Below are the code and all the weights of a small trained network. Each question names an input and a target symbol and asks about switching units off, where a switched-off unit gives its printed mean instead of its output.

import numpy as np


def w(rows, s, z=0):
    codes = np.array(rows[::2]) - 128.0
    scale = np.full(codes.shape[1], s)
    scale[-1] = z or s
    return codes * scale


def norm(h):
    return h / np.sqrt((h * h).mean(-1, keepdims=True) + 1e-5)


def f(y):
    return np.maximum(y, 0)


def softmax(a):
    e = np.exp(a - a.max(-1, keepdims=True))
    return e / e.sum(-1, keepdims=True)


def log_softmax(a):
    a = a - a.max(-1, keepdims=True)
    return a - np.log(np.exp(a).sum(-1, keepdims=True))


def net(x, mask):
    ids = ['ΓΘΛΠΣΦΨΩαβδεζημτ'.index(c) for c in x.split()]
    T = len(ids)
    res = E[ids] + P[:T]
    q, k, v = (norm(res) @ M[0].T for M in (Q, K, V))
    z = softmax(np.where(np.tri(T) > 0, q @ k.T / 4**0.5, -1e9)) @ v
    res = res + np.where(mask[0], z, O[0][:, -1]) @ O[0][:, :-1]
    y = f(norm(res) @ A[0][:, :-1].T + A[0][:, -1])
    res = res + np.where(mask[1:17], y, B[0][:, -1]) @ B[0][:, :-1]
    return log_softmax(norm(res)[-1] @ U[:, :-1].T + U[:, -1])


Q, K, V, O, A, B = {}, {}, {}, {}, {}, {}
E = w([
[137,52,88],'Γ',
[191,67,118],'Θ',
[179,38,115],'Λ',
[159,72,137],'Π',
[169,57,127],'Σ',
[193,54,94],'Φ',
[189,36,88],'Ψ',
[157,71,140],'Ω',
[184,51,115],'α',
[175,72,123],'β',
[155,43,136],'δ',
[187,11,88],'ε',
[176,41,118],'ζ',
[155,4,102],'η',
[124,19,135],'μ',
[187,55,118],'τ',
],0.0044)
P = w([
[100,157,109],'0',
[183,61,84],'1',
[138,47,136],'2',
[128,142,158],'3',
[182,59,83],'4',
[66,82,248],'5',
[134,151,150],'6',
[180,60,83],'7',
[138,53,222],'8',
[133,158,140],'9',
[182,58,80],'10',
[195,22,194],'11',
],0.017)
Q[0] = w([
[122,127,228],'head 0',
[63,254,225],'head 0',
[151,138,28],'head 0',
[100,209,25],'head 0',
],0.0096)
K[0] = w([
[168,141,158],'head 0',
[158,52,249],'head 0',
[56,105,70],'head 0',
[33,15,98],'head 0',
],0.013)
V[0] = w([
[31,152,189],'head 0',
[185,122,24],'head 0',
[112,248,159],'head 0',
[128,208,161],'head 0',
],0.012)
O[0] = w([
[139,50,85,127],'head 0',
[102,162,196,204],'head 0',
[4,80,102,251],'head 0',
[40,122,74,195],'head 0',
],0.012,0.0014)
A[0] = w([
[125,129,127,118],'neuron 0',
[92,243,101,220],'neuron 1',
[68,76,111,98],'neuron 2',
[112,75,162,105],'neuron 3',
[99,135,76,134],'neuron 4',
[181,162,197,187],'neuron 5',
[158,254,49,255],'neuron 6',
[101,98,157,84],'neuron 7',
[59,184,69,115],'neuron 8',
[107,72,104,163],'neuron 9',
[91,116,205,110],'neuron 10',
[38,189,117,166],'neuron 11',
[116,160,53,113],'neuron 12',
[46,148,45,99],'neuron 13',
[169,105,45,154],'neuron 14',
[61,152,138,115],'neuron 15',
],0.013,0.01)
B[0] = w([
[107,107,126,128],'neuron 0',
[63,161,219,173],'neuron 1',
[172,175,83,203],'neuron 2',
[207,139,100,193],'neuron 3',
[135,191,153,159],'neuron 4',
[55,112,101,223],'neuron 5',
[15,235,191,203],'neuron 6',
[151,158,121,148],'neuron 7',
[107,220,161,149],'neuron 8',
[124,188,137,255],'neuron 9',
[123,208,107,171],'neuron 10',
[152,218,68,160],'neuron 11',
[142,126,253,146],'neuron 12',
[8,138,254,166],'neuron 13',
[74,188,183,215],'neuron 14',
[211,193,83,142],'neuron 15',
],0.0087,0.0079)
U = w([
[111,101,110,231],'Γ',
[153,172,74,37],'Θ',
[181,120,165,128],'Λ',
[66,62,103,103],'Π',
[146,88,29,156],'Σ',
[94,206,148,126],'Φ',
[87,125,225,90],'Ψ',
[69,66,108,135],'Ω',
[173,160,107,73],'α',
[97,151,35,39],'β',
[168,53,110,228],'δ',
[147,97,209,3],'ε',
[181,113,133,180],'ζ',
[151,80,178,128],'η',
[104,5,184,81],'μ',
[174,168,101,60],'τ',
],0.02,0.0039)

Each question gives the input, a string of symbols that net reads in full, and the target symbol t.
The units are the heads (4 rows each of Q, K, V and O) and the neurons (one row each of A and B). Each row of codes is followed by its name. A weight is (code - 128) times the scale printed after its matrix; where a second scale follows, it is the last column's (O, A, B and U).
mask holds one flag per unit, heads first, then neurons. A switched-off unit (its flag False) gives its mean, the last column of its rows in O or B, instead of its output. The means were averaged over made-up inputs and are rounded, as every weight is.
A unit's drop is (log p(t) with every unit on - log p(t) with that unit switched off) / (log p(t) with every unit on - log p(t) with every unit switched off).
The circuit of an input: a set's keep is (log p(t) with only the set's units on - log p(t) with every unit switched off) / (log p(t) with every unit on - log p(t) with every unit switched off). Starting from the 12 units with the biggest drops (on a tie, the unit counted first), units are removed one at a time, each time the one whose removal leaves the highest keep (on an exact tie, the one counted first), for as long as the keep stays at least 0.8.
units of the circuit, in order: the units of the circuit, biggest drop first
k most important neurons: the k neurons with the biggest drops, biggest first
drop when u is switched off: that unit's drop, to one decimal
input δ Θ τ η β η Ω Σ, target Σ: units of the circuit, in order : [head 0; neuron 6]
input ζ δ δ Π μ Ψ, target Π: units of the circuit, in order : [head 0]
input Ω Σ ζ δ Ψ δ β ζ Ψ Φ Θ Ψ, target Φ: units of the circuit, in order : [head 0; neuron 10]
input ε Θ Σ δ Σ δ η ζ β Ψ η, target Ψ: 3 most important neurons : [neuron 5; neuron 3; neuron 2]
input δ β β Ω Φ Π β Θ, target Σ: units of the circuit, in order : [head 0; neuron 6]
input Σ ζ Σ μ Θ, target β: 2 most important neurons : [neuron 6; neuron 14]
input Σ Σ α Ψ β δ Ψ τ Ω Γ Ψ, target β: 4 most important neurons : [neuron 6; neuron 14; neuron 9; neuron 1]
input δ τ Ψ τ Π Σ Φ Ψ Φ Ψ Ψ, target Σ: 2 most important neurons : [neuron 6; neuron 13]
input δ Λ Ω Σ Λ α, target Σ: 3 most important neurons : [neuron 6; neuron 13; neuron 2]
input Π Σ ζ η μ Φ μ τ ζ, target μ: 2 most important neurons : [neuron 2; neuron 5]
input Σ μ Σ Ψ Ω Ψ β δ, target β: 2 most important neurons : [neuron 6; neuron 9]
input δ Θ Σ Σ Ψ Ψ, target Σ: 3 most important neurons : [neuron 6; neuron 13; neuron 2]
input Π τ α ζ Ω Σ δ Λ μ, target δ: 2 most important neurons : [neuron 6; neuron 13]
input Λ ζ ζ δ Ω ζ η α Ψ Ψ, target Ψ: units of the circuit, in order : [neuron 1]
input Λ μ Ψ δ Π Ψ ε Λ Ψ μ Φ η, target μ: 2 most important neurons : [neuron 5; neuron 2]
input ζ τ ε η Ψ α δ δ η, target δ: 2 most important neurons : [neuron 6; neuron 13]
input δ Λ δ Σ ε Π, target Σ: 3 most important neurons : [neuron 6; neuron 14; neuron 2]
input δ δ Ω Ψ Φ, target Σ: 2 most important neurons : [neuron 6; neuron 13]
input Ψ τ Σ Ψ δ Π Ψ Σ, target μ: drop when neuron 9 is switched off : 0.3
input ε ζ Ψ ζ μ Σ δ Ψ ζ ζ Σ, target Ψ: drop when head 0 is switched off : 1.3
input Ψ Ψ Ω Σ Π δ δ β τ δ Γ, target μ: drop when neuron 5 is switched off : 0.3
input μ α τ Ψ Φ δ δ δ Σ Π ε, target δ: drop when head 0 is switched off : 0.8
input Γ η ε ζ Ω ζ Ω δ Φ Ω Γ μ, target Ω: units of the circuit, in order : [head 0]
